Below are the code and all the weights of a small trained network. Each question names an input and a target symbol and asks about switching units off, where a switched-off unit gives its printed mean instead of its output.

import numpy as np


def w(rows, s, z=0):
    codes = np.array(rows[::2]) - 128.0
    scale = np.full(codes.shape[1], s)
    scale[-1] = z or s
    return codes * scale


def f(y):
    return y / 2 * (1 + np.tanh(0.7978845608 * (y + 0.044715 * y**3)))


def softmax(a):
    e = np.exp(a - a.max(-1, keepdims=True))
    return e / e.sum(-1, keepdims=True)


def log_softmax(a):
    a = a - a.max(-1, keepdims=True)
    return a - np.log(np.exp(a).sum(-1, keepdims=True))


def net(x, mask):
    ids = ['ΔΠΦΨαβγεζηθλμστω'.index(c) for c in x.split()]
    T = len(ids)
    res = E[ids] + P[:T]
    u = 0
    for l in range(2):
        q, k, v = (res @ M[l].T for M in (Q, K, V))
        z = softmax(np.where(np.tri(T) > 0, q @ k.T / 3**0.5, -1e9)) @ v
        res = res + np.where(mask[u], z, O[l][:, -1]) @ O[l][:, :-1]
        u += 1
        y = f(res @ A[l][:, :-1].T + A[l][:, -1])
        res = res + np.where(mask[u : u + 12], y, B[l][:, -1]) @ B[l][:, :-1]
        u += 12
    return log_softmax(res[-1] @ U[:, :-1].T + U[:, -1])


Q, K, V, O, A, B = {}, {}, {}, {}, {}, {}
E = w([
[106,130,122,89,49,42,177],'Δ',
[94,38,203,136,136,178,100],'Π',
[223,181,108,228,106,60,176],'Φ',
[67,105,130,149,104,128,58],'Ψ',
[60,105,92,174,110,200,136],'α',
[68,129,120,153,132,95,106],'β',
[154,47,91,88,164,92,37],'γ',
[160,154,176,168,142,78,104],'ε',
[141,66,106,100,172,168,116],'ζ',
[157,104,180,171,116,2,10],'η',
[165,110,158,111,152,143,89],'θ',
[170,103,78,81,95,238,77],'λ',
[165,94,120,95,77,168,96],'μ',
[114,96,94,187,15,119,213],'σ',
[180,231,73,51,73,158,81],'τ',
[228,149,204,160,66,130,135],'ω',
],0.017)
P = w([
[143,57,139,181,144,55,1],'0',
[142,71,169,173,128,86,29],'1',
[127,74,167,138,90,96,47],'2',
[141,92,195,146,93,129,68],'3',
[138,90,197,146,90,152,103],'4',
[146,98,214,150,95,184,138],'5',
[137,105,230,143,84,191,159],'6',
[136,106,246,135,74,183,157],'7',
],0.0071)
Q[0] = w([
[94,227,2,72,218,156,217],'0.h0',
[8,187,156,103,181,38,195],'0.h0',
[105,112,26,183,202,14,153],'0.h0',
],0.0077)
K[0] = w([
[213,109,57,154,200,30,24],'0.h0',
[95,86,160,72,210,11,179],'0.h0',
[230,26,45,241,89,2,54],'0.h0',
],0.0048)
V[0] = w([
[101,61,165,101,229,152,134],'0.h0',
[111,157,123,205,27,124,32],'0.h0',
[31,152,156,158,254,211,164],'0.h0',
],0.0061)
O[0] = w([
[113,105,192,127,124,155,163,109],'0.h0',
[104,169,152,188,167,110,45,255],'0.h0',
[204,83,6,162,128,28,70,53],'0.h0',
],0.012,0.0061)
A[0] = w([
[105,22,140,147,127,88,120,249],'0.n0',
[78,98,205,171,132,133,115,164],'0.n1',
[172,99,123,118,81,107,104,53],'0.n2',
[134,91,112,72,254,154,66,178],'0.n3',
[209,121,99,178,89,79,211,2],'0.n4',
[119,140,94,151,44,87,82,171],'0.n5',
[159,224,116,172,133,33,161,128],'0.n6',
[206,210,122,102,98,175,204,175],'0.n7',
[117,77,196,82,108,112,127,87],'0.n8',
[87,145,93,152,124,177,205,58],'0.n9',
[82,32,88,88,143,127,163,107],'0.n10',
[102,105,177,111,205,99,169,145],'0.n11',
],0.0085,0.0025)
B[0] = w([
[62,171,125,87,213,167,145,185],'0.n0',
[163,149,123,12,187,136,95,254],'0.n1',
[152,171,155,175,127,218,138,126],'0.n2',
[27,154,139,137,64,127,182,167],'0.n3',
[99,171,171,133,93,134,154,128],'0.n4',
[132,144,159,171,239,191,182,159],'0.n5',
[19,145,122,47,95,132,82,148],'0.n6',
[125,152,144,69,106,65,106,153],'0.n7',
[120,111,150,162,195,161,108,165],'0.n8',
[74,145,54,231,86,172,130,124],'0.n9',
[78,158,19,99,248,91,115,130],'0.n10',
[95,132,15,105,75,161,3,141],'0.n11',
],0.0059,0.011)
Q[1] = w([
[111,147,34,150,87,185,211],'1.h0',
[240,124,2,114,121,6,169],'1.h0',
[35,215,66,126,113,220,125],'1.h0',
],0.0064)
K[1] = w([
[102,178,133,178,193,213,126],'1.h0',
[1,78,198,136,242,124,11],'1.h0',
[178,70,213,63,183,118,132],'1.h0',
],0.007)
V[1] = w([
[254,191,144,187,173,151,203],'1.h0',
[198,79,132,147,65,237,76],'1.h0',
[54,106,223,245,178,199,246],'1.h0',
],0.0076)
O[1] = w([
[98,163,199,128,116,246,107,2],'1.h0',
[203,99,138,106,92,95,30,205],'1.h0',
[63,67,158,129,60,68,139,147],'1.h0',
],0.011,0.004)
A[1] = w([
[136,90,131,36,174,169,82,182],'1.n0',
[96,194,187,157,163,222,83,139],'1.n1',
[173,168,168,112,140,122,146,189],'1.n2',
[148,147,149,138,96,155,127,89],'1.n3',
[116,200,177,139,177,115,94,136],'1.n4',
[87,173,186,129,142,135,72,200],'1.n5',
[100,169,103,225,97,111,155,49],'1.n6',
[127,51,157,132,169,154,121,107],'1.n7',
[140,194,162,203,142,85,110,143],'1.n8',
[153,167,212,85,141,94,138,236],'1.n9',
[128,130,152,72,76,98,254,159],'1.n10',
[137,156,169,75,175,94,135,1],'1.n11',
],0.0091,0.0053)
B[1] = w([
[158,206,68,125,95,119,194,233],'1.n0',
[88,150,153,132,79,95,107,242],'1.n1',
[124,155,129,168,137,133,108,171],'1.n2',
[37,102,163,94,233,163,40,139],'1.n3',
[130,136,85,85,83,191,136,220],'1.n4',
[172,56,147,180,137,150,140,254],'1.n5',
[123,187,217,69,157,74,99,132],'1.n6',
[185,144,227,160,224,126,111,159],'1.n7',
[35,88,88,102,108,157,114,169],'1.n8',
[150,133,96,172,179,151,224,226],'1.n9',
[197,117,90,89,170,159,78,138],'1.n10',
[173,100,158,2,121,153,76,154],'1.n11',
],0.0078,0.016)
U = w([
[161,129,124,204,137,97,196,204],'Δ',
[116,182,76,154,122,133,140,115],'Π',
[118,59,97,110,104,143,254,249],'Φ',
[95,173,198,61,137,59,70,20],'Ψ',
[51,158,151,157,118,124,219,118],'α',
[123,191,214,177,212,67,107,148],'β',
[189,95,133,117,72,102,118,251],'γ',
[132,110,136,109,112,113,151,85],'ε',
[80,69,131,77,164,165,80,5],'ζ',
[97,101,98,226,140,128,66,229],'η',
[104,183,106,124,107,135,143,80],'θ',
[87,63,219,49,24,75,157,199],'λ',
[148,78,119,59,101,125,58,74],'μ',
[103,79,82,135,138,162,172,104],'σ',
[83,156,155,97,135,77,103,127],'τ',
[109,117,195,110,98,161,103,79],'ω',
],0.0079,0.0032)

Each question gives the input, a string of symbols that net reads in full, and the target symbol t.
The units are the heads (3 rows each of Q, K, V and O) and the neurons (one row each of A and B). Each row of codes is followed by its name. A weight is (code - 128) times the scale printed after its matrix; where a second scale follows, it is the last column's (O, A, B and U).
mask holds one flag per unit, layer by layer, with each layer's heads first. A switched-off unit (its flag False) gives its mean, the last column of its rows in O or B, instead of its output. The means were averaged over made-up inputs and are rounded, as every weight is.
A unit's drop is (log p(t) with every unit on - log p(t) with that unit switched off) / (log p(t) with every unit on - log p(t) with every unit switched off).
The circuit of an input: a set's keep is (log p(t) with only the set's units on - log p(t) with every unit switched off) / (log p(t) with every unit on - log p(t) with every unit switched off). Starting from the 12 units with the biggest drops (on a tie, the unit counted first), units are removed one at a time, each time the one whose removal leaves the highest keep (on an exact tie, the one counted first), for as long as the keep stays at least 0.8.
units of the circuit, in order: the units of the circuit, biggest drop first
unit that matters most: the unit with the biggest drop
top k neurons: the k neurons with the biggest drops, biggest first
top k neurons in layer l: the k neurons of layer l with the biggest drops, biggest first
input ε σ ε θ, target λ: units of the circuit, in order : (1.h0 0.n5)
input μ σ β, target λ: unit that matters most : 1.h0
input τ λ α α θ τ ε Ψ, target Π: units of the circuit, in order : (1.h0 1.n0)
input Δ α λ Π α γ σ, target λ: units of the circuit, in order : (1.h0 1.n9)
input ω α γ Φ α α γ, target η: units of the circuit, in order : (0.h0 0.n1)
input ζ θ γ β γ α, target η: top 4 neurons in layer 1 : (1.n0 1.n9 1.n4 1.n11)
input τ β ζ ω, target ω: units of the circuit, in order : (1.h0 0.h0 1.n3)
input η μ Δ η Π α τ ε, target Π: units of the circuit, in order : (1.h0 0.n7 1.n4)
input λ σ μ θ, target λ: units of the circuit, in order : (1.h0 0.h0)
input α ζ γ ζ τ β, target Π: units of the circuit, in order : (1.h0 1.n4)
input μ Φ ε Π γ λ, target γ: units of the circuit, in order : (1.h0 0.n6 0.h0 1.n0)
input Π τ α Φ, target α: units of the circuit, in order : (1.h0 0.n4 1.n8)
input α η γ ζ λ η, target γ: top 2 neurons : (0.n0 1.n0)
input β γ ω θ σ ω, target λ: units of the circuit, in order : (1.h0)
input θ ω Δ, target Φ: top 2 neurons in layer 1 : (1.n9 1.n1)
input Ψ β μ, target γ: top 2 neurons in layer 0 : (0.n0 0.n5)
input ε σ α, target λ: top 2 neurons : (1.n9 0.n11)
input ω α ω η η, target ω: top 2 neurons : (0.n5 1.n4)
input Ψ ζ β λ ε θ η, target γ: top 2 neurons in layer 0 : (0.n1 0.n0)
input μ α γ σ σ γ η, target λ: top neuron : (0.n5)
input Π Π Φ μ ε Π, target β: top 2 neurons in layer 0 : (0.n6 0.n8)
input Ψ ε α γ μ μ ω μ, target ω: top 2 neurons in layer 1 : (1.n3 1.n1)
